Below is a small trained network, with its code and all its weights. Each question gives an input and a class and asks what happens when units are switched off, that is, made to give their printed mean instead of their output.

import numpy as np


def w(rows, s, z=0):
    codes = np.array(rows[::2]) - 128.0
    scale = np.full(codes.shape[1], s)
    scale[-1] = z or s
    return codes * scale


def norm(h):
    return h / np.sqrt((h * h).mean(-1, keepdims=True) + 1e-5)


def f(y):
    return y / 2 * (1 + np.tanh(0.7978845608 * (y + 0.044715 * y**3)))


def log_softmax(a):
    a = a - a.max(-1, keepdims=True)
    return a - np.log(np.exp(a).sum(-1, keepdims=True))


def net(x, mask):
    res = np.array(x, float).reshape(1, 5) / 4 @ E
    u = 0
    for l in range(4):
        y = f(norm(res) @ A[l][:, :-1].T + A[l][:, -1])
        res = res + np.where(mask[u : u + 5], y, B[l][:, -1]) @ B[l][:, :-1]
        u += 5
    return log_softmax(norm(res)[-1] @ U[:, :-1].T + U[:, -1])


A, B = {}, {}
E = w([
[172,181,54,45],'x0',
[104,103,74,174],'x1',
[81,42,119,93],'x2',
[251,98,148,20],'x3',
[249,81,61,155],'x4',
],0.0025)
A[0] = w([
[152,153,119,1,34],'L0N0',
[162,62,167,159,106],'L0N1',
[247,164,61,89,215],'L0N2',
[162,185,210,87,109],'L0N3',
[44,151,156,87,1],'L0N4',
],0.0099,0.0018)
B[0] = w([
[144,204,147,3,198],'L0N0',
[46,106,158,138,153],'L0N1',
[91,11,207,205,253],'L0N2',
[83,190,60,135,169],'L0N3',
[185,44,120,165,170],'L0N4',
],0.013,0.0065)
A[1] = w([
[197,115,99,97,26],'L1N0',
[151,202,69,191,134],'L1N1',
[144,153,170,136,2],'L1N2',
[132,170,49,213,229],'L1N3',
[109,179,2,192,246],'L1N4',
],0.0098,0.00065)
B[1] = w([
[152,56,38,143,114],'L1N0',
[201,167,56,152,173],'L1N1',
[103,132,109,122,116],'L1N2',
[150,191,143,235,253],'L1N3',
[191,255,79,195,248],'L1N4',
],0.0098,0.0022)
A[2] = w([
[169,180,185,61,14],'L2N0',
[140,73,33,111,32],'L2N1',
[226,126,253,64,81],'L2N2',
[129,114,81,152,13],'L2N3',
[219,128,138,105,4],'L2N4',
],0.0067,0.0012)
B[2] = w([
[88,133,21,126,124],'L2N0',
[143,32,66,167,80],'L2N1',
[84,167,1,196,249],'L2N2',
[250,133,212,76,93],'L2N3',
[189,113,134,110,73],'L2N4',
],0.0059,0.0013)
A[3] = w([
[147,162,90,129,55],'L3N0',
[109,149,115,174,141],'L3N1',
[157,188,168,55,2],'L3N2',
[171,162,71,91,29],'L3N3',
[124,151,2,73,128],'L3N4',
],0.0092,0.0013)
B[3] = w([
[171,153,179,121,125],'L3N0',
[250,145,255,67,248],'L3N1',
[5,154,63,131,137],'L3N2',
[138,147,197,131,163],'L3N3',
[141,109,251,176,255],'L3N4',
],0.008,0.0013)
U = w([
[93,7,200,168,181],'0',
[211,243,90,200,139],'1',
[188,70,20,92,2],'2',
[60,183,122,1,122],'3',
],0.0081,0.0075)

Each question gives the input, the list of numbers given to net, and the class t.
The units are the neurons (one row each of A and B). Each row of codes is followed by its name. A weight is (code - 128) times the scale printed after its matrix; where a second scale follows, it is the last column's (A, B and U).
mask holds one flag per neuron, layer by layer. A switched-off neuron (its flag False) gives its mean, the last column of its row in B, instead of its output. The means were averaged over made-up inputs and are rounded, as every weight is.
A unit's drop is (log p(t) with every unit on - log p(t) with that unit switched off) / (log p(t) with every unit on - log p(t) with every unit switched off).
The circuit of an input: a set's keep is (log p(t) with only the set's units on - log p(t) with every unit switched off) / (log p(t) with every unit on - log p(t) with every unit switched off). Starting from the 12 units with the biggest drops (on a tie, the unit counted first), units are removed one at a time, each time the one whose removal leaves the highest keep (on an exact tie, the one counted first), for as long as the keep stays at least 0.8.
circuit, biggest first: the units of the circuit, biggest drop first
top k neurons: the k neurons with the biggest drops, biggest first
k most important neurons of layer l: the k neurons of layer l with the biggest drops, biggest first
drop of u: that unit's drop, to one decimal
input [-5,-8,-1,-4,-8], class 1: most important neuron of layer 3	[L3N4]
input [4,-5,-3,0,0], class 3: top 3 neurons	[L0N0 L0N3 L0N4]
input [-8,7,-8,4,-1], class 3: top 4 neurons	[L0N1 L0N2 L0N4 L0N3]
input [2,-2,-8,3,-8], class 1: circuit, biggest first	[L0N3 L1N1]
input [-4,-8,-2,-7,5], class 1: top 3 neurons	[L0N2 L0N0 L0N4]
input [-8,1,0,6,-2], class 3: top 3 neurons	[L0N1 L0N2 L0N4]
input [-5,-7,-4,3,-8], class 1: top 2 neurons	[L0N3 L0N2]
input [6,-2,7,3,-7], class 3: 2 most important neurons of layer 0	[L0N0 L0N2]
input [6,1,3,-4,-6], class 2: 4 most important neurons of layer 0	[L0N4 L0N2 L0N3 L0N1]
input [8,-8,7,7,5], class 3: top 3 neurons	[L0N0 L0N4 L3N4]
input [8,1,7,-8,-2], class 1: circuit, biggest first	[L0N2 L1N4]
input [0,2,3,-4,2], class 1: top 2 neurons	[L0N2 L0N0]
input [-4,-6,-2,0,-5], class 1: top 2 neurons	[L0N3 L0N2]
input [2,-2,-2,5,-8], class 3: circuit, biggest first	[L0N0]
input [-2,7,8,7,-4], class 3: 3 most important neurons of layer 1	[L1N3 L1N4 L1N1]
input [0,8,-4,7,-8], class 3: drop of L0N0	1.2
input [3,-6,-3,-6,-7], class 1: drop of L0N2	2.0
input [5,1,-4,4,-8], class 3: drop of L0N0	1.8
input [-1,-1,2,8,-8], class 3: drop of L2N0	0.0
input [7,-1,-7,-3,2], class 0: circuit, biggest first	[L0N2]
